Here is a tiny trained network, its code and every weight. The questions are about switching its units off for an input and a class, where a switched-off unit gives its printed mean instead of its output.

import numpy as np


def w(rows, s, z=0):
    codes = np.array(rows[::2]) - 128.0
    scale = np.full(codes.shape[1], s)
    scale[-1] = z or s
    return codes * scale


def f(y):
    return y / 2 * (1 + np.tanh(0.7978845608 * (y + 0.044715 * y**3)))


def log_softmax(a):
    a = a - a.max(-1, keepdims=True)
    return a - np.log(np.exp(a).sum(-1, keepdims=True))


def net(x, mask):
    res = np.array(x, float).reshape(1, 4) / 4 @ E
    y = f(res @ A[0][:, :-1].T + A[0][:, -1])
    res = res + np.where(mask, y, B[0][:, -1]) @ B[0][:, :-1]
    return log_softmax(res[-1] @ U[:, :-1].T + U[:, -1])


A, B = {}, {}
E = w([
[134,66,104],'x0',
[174,96,230],'x1',
[254,176,64],'x2',
[135,169,222],'x3',
],0.0044)
A[0] = w([
[82,110,242,207],'N1',
[111,101,15,249],'N2',
[118,127,80,251],'N3',
[134,135,131,126],'N4',
[3,146,188,204],'N5',
[253,181,99,165],'N6',
[120,131,112,212],'N7',
[124,134,133,169],'N8',
[180,40,150,100],'N9',
[119,132,60,250],'N10',
],0.017,0.0029)
B[0] = w([
[16,181,175,240],'N1',
[25,157,65,235],'N2',
[99,146,70,181],'N3',
[135,135,132,128],'N4',
[119,217,39,255],'N5',
[251,223,120,231],'N6',
[118,140,113,153],'N7',
[124,143,128,139],'N8',
[143,47,185,149],'N9',
[75,176,90,195],'N10',
],0.033,0.0067)
U = w([
[41,176,70,168],'0',
[117,128,220,157],'1',
[142,90,118,36],'2',
[236,151,120,163],'3',
[151,65,111,3],'4',
[120,2,171,203],'5',
],0.0067,0.0045)

Each question gives the input, the list of numbers given to net, and the class t.
The units are the neurons (one row each of A and B). Each row of codes is followed by its name. A weight is (code - 128) times the scale printed after its matrix; where a second scale follows, it is the last column's (A, B and U).
mask holds one flag per neuron, in row order. A switched-off neuron (its flag False) gives its mean, the last column of its row in B, instead of its output. The means were averaged over made-up inputs and are rounded, as every weight is.
A unit's drop is (log p(t) with every unit on - log p(t) with that unit switched off) / (log p(t) with every unit on - log p(t) with every unit switched off).
The circuit of an input: a set's keep is (log p(t) with only the set's units on - log p(t) with every unit switched off) / (log p(t) with every unit on - log p(t) with every unit switched off). Starting from all 10 units, units are removed one at a time, each time the one whose removal leaves the highest keep (on an exact tie, the one counted first), for as long as the keep stays at least 0.8.
circuit, biggest first: the units of the circuit, biggest drop first
most important unit: the unit with the biggest drop
top k neurons: the k neurons with the biggest drops, biggest first
drop of u: that unit's drop, to one decimal
input [-2,4,3,-5], class 3: circuit, biggest first -> (N1 N6)
input [-7,3,1,1], class 1: most important unit -> N2
input [-5,1,2,-2], class 3: circuit, biggest first -> (N1 N2)
input [-1,8,2,-5], class 5: top 2 neurons -> (N5 N9)
input [-5,5,2,6], class 1: top 2 neurons -> (N2 N5)
input [3,7,0,6], class 1: circuit, biggest first -> (N2 N9 N5)
input [-8,4,2,8], class 1: circuit, biggest first -> (N2 N10)
input [-7,-4,2,3], class 3: top 2 neurons -> (N1 N2)
input [2,-3,4,7], class 3: drop of N2 -> 0.0
input [-1,5,1,0], class 5: drop of N2 -> 0.1
input [6,3,3,-2], class 3: drop of N1 -> 0.3
